Below is a small trained network, with its code and all its weights. Each question gives an input and a class and asks what happens when units are switched off, that is, made to give their printed mean instead of their output.

import numpy as np


def w(rows, s, z=0):
    codes = np.array(rows[::2]) - 128.0
    scale = np.full(codes.shape[1], s)
    scale[-1] = z or s
    return codes * scale


def f(y):
    return np.maximum(y, 0)


def log_softmax(a):
    a = a - a.max(-1, keepdims=True)
    return a - np.log(np.exp(a).sum(-1, keepdims=True))


def net(x, mask):
    res = np.array(x, float).reshape(1, 5) / 4 @ E
    y = f(res @ A[0][:, :-1].T + A[0][:, -1])
    res = res + np.where(mask, y, B[0][:, -1]) @ B[0][:, :-1]
    return log_softmax(res[-1] @ U[:, :-1].T + U[:, -1])


A, B = {}, {}
E = w([
[124,9,150,92,126,152,135],'x0',
[192,121,180,118,47,67,125],'x1',
[136,124,111,143,115,147,135],'x2',
[109,117,86,103,114,74,254],'x3',
[125,134,116,123,99,147,122],'x4',
],0.018)
A[0] = w([
[101,167,73,170,127,99,145,201],'N1',
[90,113,71,175,125,66,145,150],'N2',
[123,155,127,35,62,63,169,123],'N3',
[54,186,65,127,178,178,138,213],'N4',
[128,190,102,149,138,82,150,211],'N5',
[153,248,109,168,108,129,78,223],'N6',
[92,186,116,92,114,111,156,199],'N7',
[165,151,154,188,99,97,10,176],'N8',
[210,59,170,97,126,112,149,177],'N9',
[126,96,175,136,130,167,104,95],'N10',
[110,87,82,100,107,93,155,96],'N11',
[39,133,120,156,168,159,63,208],'N12',
[214,159,132,136,90,98,199,67],'N13',
[36,130,154,171,177,207,32,228],'N14',
[83,84,102,90,172,168,143,113],'N15',
[76,45,100,75,151,164,143,174],'N16',
[101,186,80,117,148,136,129,206],'N17',
[104,108,78,171,177,136,175,169],'N18',
[95,125,115,145,168,166,81,235],'N19',
[170,130,112,161,130,135,144,141],'N20',
[184,144,203,135,124,146,49,193],'N21',
[195,176,104,183,104,116,128,216],'N22',
[130,148,59,90,130,114,179,148],'N23',
[39,157,106,141,157,122,151,164],'N24',
[161,60,192,153,105,130,103,159],'N25',
[74,124,97,158,198,187,41,253],'N26',
[230,168,174,159,105,134,72,180],'N27',
[173,173,128,174,138,89,105,208],'N28',
[19,149,90,127,114,169,163,169],'N29',
[148,84,187,80,93,201,103,141],'N30',
],0.012,0.004)
B[0] = w([
[108,175,189,184,180,162,143,189],'N1',
[143,121,159,155,157,151,171,179],'N2',
[145,89,150,218,98,72,147,205],'N3',
[123,140,148,159,150,177,107,228],'N4',
[142,163,195,196,157,103,109,196],'N5',
[33,187,153,100,149,101,90,229],'N6',
[124,140,197,166,150,146,120,182],'N7',
[88,170,99,69,153,140,148,234],'N8',
[175,106,26,141,79,138,86,203],'N9',
[153,88,120,112,119,200,123,174],'N10',
[32,85,96,134,114,59,207,181],'N11',
[138,102,143,212,59,83,121,207],'N12',
[132,140,142,168,60,62,100,196],'N13',
[145,75,140,178,48,68,86,251],'N14',
[85,132,80,37,184,65,254,197],'N15',
[57,95,33,45,164,122,255,219],'N16',
[140,176,190,169,185,153,107,186],'N17',
[96,149,147,101,154,126,168,198],'N18',
[83,84,121,162,56,92,120,196],'N19',
[130,155,95,117,89,115,89,143],'N20',
[137,154,82,55,107,112,119,228],'N21',
[45,197,135,147,110,89,161,192],'N22',
[159,129,189,132,136,149,190,198],'N23',
[147,172,181,125,185,185,145,194],'N24',
[215,82,56,62,113,172,86,200],'N25',
[134,87,116,218,33,55,109,239],'N26',
[106,201,103,24,218,72,124,222],'N27',
[49,206,90,92,97,63,132,186],'N28',
[90,161,146,103,209,130,137,204],'N29',
[157,91,100,64,117,182,125,201],'N30',
],0.0075,0.02)
U = w([
[136,154,146,202,61,99,67,142],'0',
[75,156,63,40,159,123,129,233],'1',
[158,7,78,154,53,134,118,117],'2',
[237,105,81,28,112,220,53,7],'3',
[152,140,190,158,197,229,103,151],'4',
],0.011,0.0012)

Each question gives the input, the list of numbers given to net, and the class t.
The units are the neurons (one row each of A and B). Each row of codes is followed by its name. A weight is (code - 128) times the scale printed after its matrix; where a second scale follows, it is the last column's (A, B and U).
mask holds one flag per neuron, in row order. A switched-off neuron (its flag False) gives its mean, the last column of its row in B, instead of its output. The means were averaged over made-up inputs and are rounded, as every weight is.
A unit's drop is (log p(t) with every unit on - log p(t) with that unit switched off) / (log p(t) with every unit on - log p(t) with every unit switched off).
most important unit: the unit with the biggest drop
k most important neurons: the k neurons with the biggest drops, biggest first
drop of u: that unit's drop, to one decimal
input [2,-8,6,0,-5], class 2: most important unit -> N26
input [7,1,2,-4,-1], class 3: 2 most important neurons -> N25; N30
input [-4,0,7,0,-1], class 0: 2 most important neurons -> N16; N15
input [-8,4,6,0,6], class 1: 4 most important neurons -> N27; N26; N14; N6
input [-8,0,-2,1,2], class 4: 2 most important neurons -> N26; N14
input [1,-7,-3,0,6], class 2: 2 most important neurons -> N26; N16
input [0,7,-7,-2,0], class 1: 2 most important neurons -> N27; N8
input [-4,0,2,4,-7], class 4: 2 most important neurons -> N26; N14
input [6,0,6,-6,-5], class 2: 3 most important neurons -> N26; N14; N19
input [0,7,-3,-7,0], class 1: 2 most important neurons -> N27; N8
input [1,-2,0,0,-7], class 2: 3 most important neurons -> N27; N6; N8
input [0,8,-8,8,-2], class 0: 2 most important neurons -> N13; N16
input [3,-1,8,0,-5], class 2: drop of N8 -> 0.2
input [2,8,-8,-8,7], class 3: most important neuron -> N25
input [1,-8,0,-1,0], class 2: drop of N16 -> 0.2
input [-3,4,8,5,6], class 0: drop of N15 -> 0.0
